Below are the code and all the weights of a small trained network. Each question names an input and a class and asks about switching units off, where a switched-off unit gives its printed mean instead of its output.

import numpy as np


def w(rows, s, z=0):
    codes = np.array(rows[::2]) - 128.0
    scale = np.full(codes.shape[1], s)
    scale[-1] = z or s
    return codes * scale


def norm(h):
    return h / np.sqrt((h * h).mean(-1, keepdims=True) + 1e-5)


def f(y):
    return y / 2 * (1 + np.tanh(0.7978845608 * (y + 0.044715 * y**3)))


def log_softmax(a):
    a = a - a.max(-1, keepdims=True)
    return a - np.log(np.exp(a).sum(-1, keepdims=True))


def net(x, mask):
    res = np.array(x, float).reshape(1, 5) / 4 @ E
    u = 0
    for l in range(4):
        y = f(norm(res) @ A[l][:, :-1].T + A[l][:, -1])
        res = res + np.where(mask[u : u + 8], y, B[l][:, -1]) @ B[l][:, :-1]
        u += 8
    return log_softmax(norm(res)[-1] @ U[:, :-1].T + U[:, -1])


A, B = {}, {}
E = w([
[238,133,159,75,28,89,121],'x0',
[131,126,126,128,131,131,125],'x1',
[166,169,224,167,151,154,67],'x2',
[130,127,130,126,128,128,127],'x3',
[115,50,175,101,99,249,149],'x4',
],0.0018)
A[0] = w([
[128,128,127,129,128,128,127,128],'0.n0',
[128,127,129,126,129,127,127,128],'0.n1',
[127,129,130,113,134,124,125,124],'0.n2',
[126,131,126,122,127,130,122,128],'0.n3',
[14,126,106,213,252,169,126,3],'0.n4',
[127,127,129,127,128,127,127,128],'0.n5',
[127,127,129,125,129,127,126,127],'0.n6',
[127,127,129,126,128,127,125,128],'0.n7',
],0.0028,0.0057)
B[0] = w([
[128,128,128,128,128,128,128,129],'0.n0',
[128,129,128,129,127,128,130,127],'0.n1',
[130,135,120,139,122,128,130,6],'0.n2',
[129,127,130,131,128,126,134,128],'0.n3',
[253,105,163,66,46,87,117,2],'0.n4',
[128,130,129,129,128,127,132,127],'0.n5',
[128,129,129,130,127,127,132,94],'0.n6',
[127,129,130,129,127,127,133,126],'0.n7',
],0.0023,8.5e-05)
A[1] = w([
[97,129,156,164,156,184,129,124],'1.n0',
[109,101,110,144,111,133,146,97],'1.n1',
[75,187,91,130,228,67,111,2],'1.n2',
[158,185,166,198,163,51,54,50],'1.n3',
[161,146,100,131,97,87,147,73],'1.n4',
[126,161,12,88,136,26,176,71],'1.n5',
[127,129,130,128,128,128,131,128],'1.n6',
[223,201,102,138,71,4,117,66],'1.n7',
],0.0032,0.0019)
B[1] = w([
[100,60,151,121,172,112,75,147],'1.n0',
[127,151,117,88,147,137,129,123],'1.n1',
[170,152,97,254,88,185,168,164],'1.n2',
[178,186,104,70,176,175,220,177],'1.n3',
[128,98,128,82,121,105,116,133],'1.n4',
[65,41,166,183,70,92,41,242],'1.n5',
[129,127,127,128,128,128,127,128],'1.n6',
[84,82,179,2,207,121,61,253],'1.n7',
],0.0024,0.0021)
A[2] = w([
[232,186,103,147,37,30,119,10],'2.n0',
[120,154,2,91,139,47,200,28],'2.n1',
[215,86,167,63,36,179,156,76],'2.n2',
[93,42,81,78,73,167,204,31],'2.n3',
[127,130,127,126,128,129,129,125],'2.n4',
[43,67,16,189,135,118,181,23],'2.n5',
[92,195,125,201,146,89,107,114],'2.n6',
[146,80,71,41,15,63,141,41],'2.n7',
],0.0036,0.0012)
B[2] = w([
[2,110,150,70,193,208,139,154],'2.n0',
[132,104,246,168,95,158,86,166],'2.n1',
[161,163,111,177,65,92,155,204],'2.n2',
[168,157,74,88,176,141,175,200],'2.n3',
[129,128,129,128,128,129,128,127],'2.n4',
[110,198,156,84,68,112,93,249],'2.n5',
[161,113,57,160,120,117,173,165],'2.n6',
[145,49,87,188,181,176,165,231],'2.n7',
],0.0038,0.0019)
A[3] = w([
[136,69,162,83,182,172,146,127],'3.n0',
[139,196,102,172,142,163,167,90],'3.n1',
[54,148,146,80,206,86,93,3],'3.n2',
[180,122,186,205,45,100,109,67],'3.n3',
[89,60,209,163,167,189,55,9],'3.n4',
[93,166,114,8,134,179,139,42],'3.n5',
[117,120,134,29,1,80,141,13],'3.n6',
[48,44,68,202,165,139,173,7],'3.n7',
],0.0042,0.0023)
B[3] = w([
[77,173,119,180,116,60,88,254],'3.n0',
[151,66,107,155,179,96,136,142],'3.n1',
[197,111,132,116,53,199,173,180],'3.n2',
[67,190,151,79,72,218,122,158],'3.n3',
[85,45,168,186,152,117,255,182],'3.n4',
[80,167,114,60,195,190,128,192],'3.n5',
[114,127,135,209,199,140,148,197],'3.n6',
[190,186,197,60,126,127,98,181],'3.n7',
],0.0034,0.0009)
U = w([
[58,184,82,177,39,72,71,188],'0',
[199,174,84,214,212,98,129,138],'1',
[119,10,131,79,124,50,83,241],'2',
[201,194,195,24,176,98,86,43],'3',
[58,157,73,34,176,205,149,167],'4',
[73,68,208,192,169,169,188,79],'5',
[217,79,43,114,76,163,205,145],'6',
[161,178,203,131,17,208,126,2],'7',
],0.012,0.00077)

Each question gives the input, the list of numbers given to net, and the class t.
The units are the neurons (one row each of A and B). Each row of codes is followed by its name. A weight is (code - 128) times the scale printed after its matrix; where a second scale follows, it is the last column's (A, B and U).
mask holds one flag per neuron, layer by layer. A switched-off neuron (its flag False) gives its mean, the last column of its row in B, instead of its output. The means were averaged over made-up inputs and are rounded, as every weight is.
A unit's drop is (log p(t) with every unit on - log p(t) with that unit switched off) / (log p(t) with every unit on - log p(t) with every unit switched off).
unit that matters most: the unit with the biggest drop
top k neurons: the k neurons with the biggest drops, biggest first
k most important neurons of layer l: the k neurons of layer l with the biggest drops, biggest first
drop of u: that unit's drop, to one decimal
input [2,-8,-1,-6,7], class 6: top 2 neurons -> 2.n3; 2.n2
input [1,-3,-7,-6,-6], class 2: 2 most important neurons of layer 1 -> 1.n5; 1.n7
input [1,-2,0,7,-4], class 2: 2 most important neurons of layer 2 -> 2.n5; 2.n3
input [-6,7,3,-8,0], class 1: unit that matters most -> 1.n7
input [-7,-5,-1,5,6], class 4: top 2 neurons -> 1.n5; 2.n1
input [0,1,7,-7,2], class 5: top 4 neurons -> 2.n5; 3.n4; 0.n4; 1.n0
input [-7,-3,0,-4,-3], class 0: top 2 neurons -> 2.n5; 2.n7
input [1,-4,2,-1,-7], class 3: top 2 neurons -> 1.n7; 2.n7
input [-7,3,-1,-2,0], class 0: 2 most important neurons of layer 2 -> 2.n5; 2.n0
input [0,-3,2,-6,-1], class 1: top 2 neurons -> 0.n4; 2.n5
input [-7,5,-1,8,-6], class 0: top 3 neurons -> 2.n5; 2.n7; 2.n3
input [5,3,0,0,-7], class 2: top 3 neurons -> 1.n7; 1.n5; 2.n5
input [2,4,-8,1,-1], class 2: top 3 neurons -> 2.n7; 3.n7; 2.n1
input [4,-1,-2,-5,6], class 6: unit that matters most -> 2.n3
input [-2,4,-1,-7,-1], class 0: top 2 neurons -> 1.n2; 2.n1
input [2,5,3,1,-8], class 3: top 2 neurons -> 1.n7; 1.n3
input [1,8,-7,7,0], class 2: 3 most important neurons of layer 3 -> 3.n2; 3.n7; 3.n3
input [-6,-6,0,4,-3], class 0: 3 most important neurons of layer 2 -> 2.n5; 2.n7; 2.n3
input [2,2,-1,5,1], class 6: top 3 neurons -> 2.n2; 3.n6; 1.n5
input [-3,2,-3,-5,-4], class 0: top neuron -> 1.n5
input [1,2,-1,-1,-5], class 2: drop of 1.n5 -> 0.8
input [-5,3,-1,6,-1], class 0: drop of 2.n5 -> 0.1
input [2,-1,-8,-5,-2], class 2: drop of 2.n7 -> 0.5
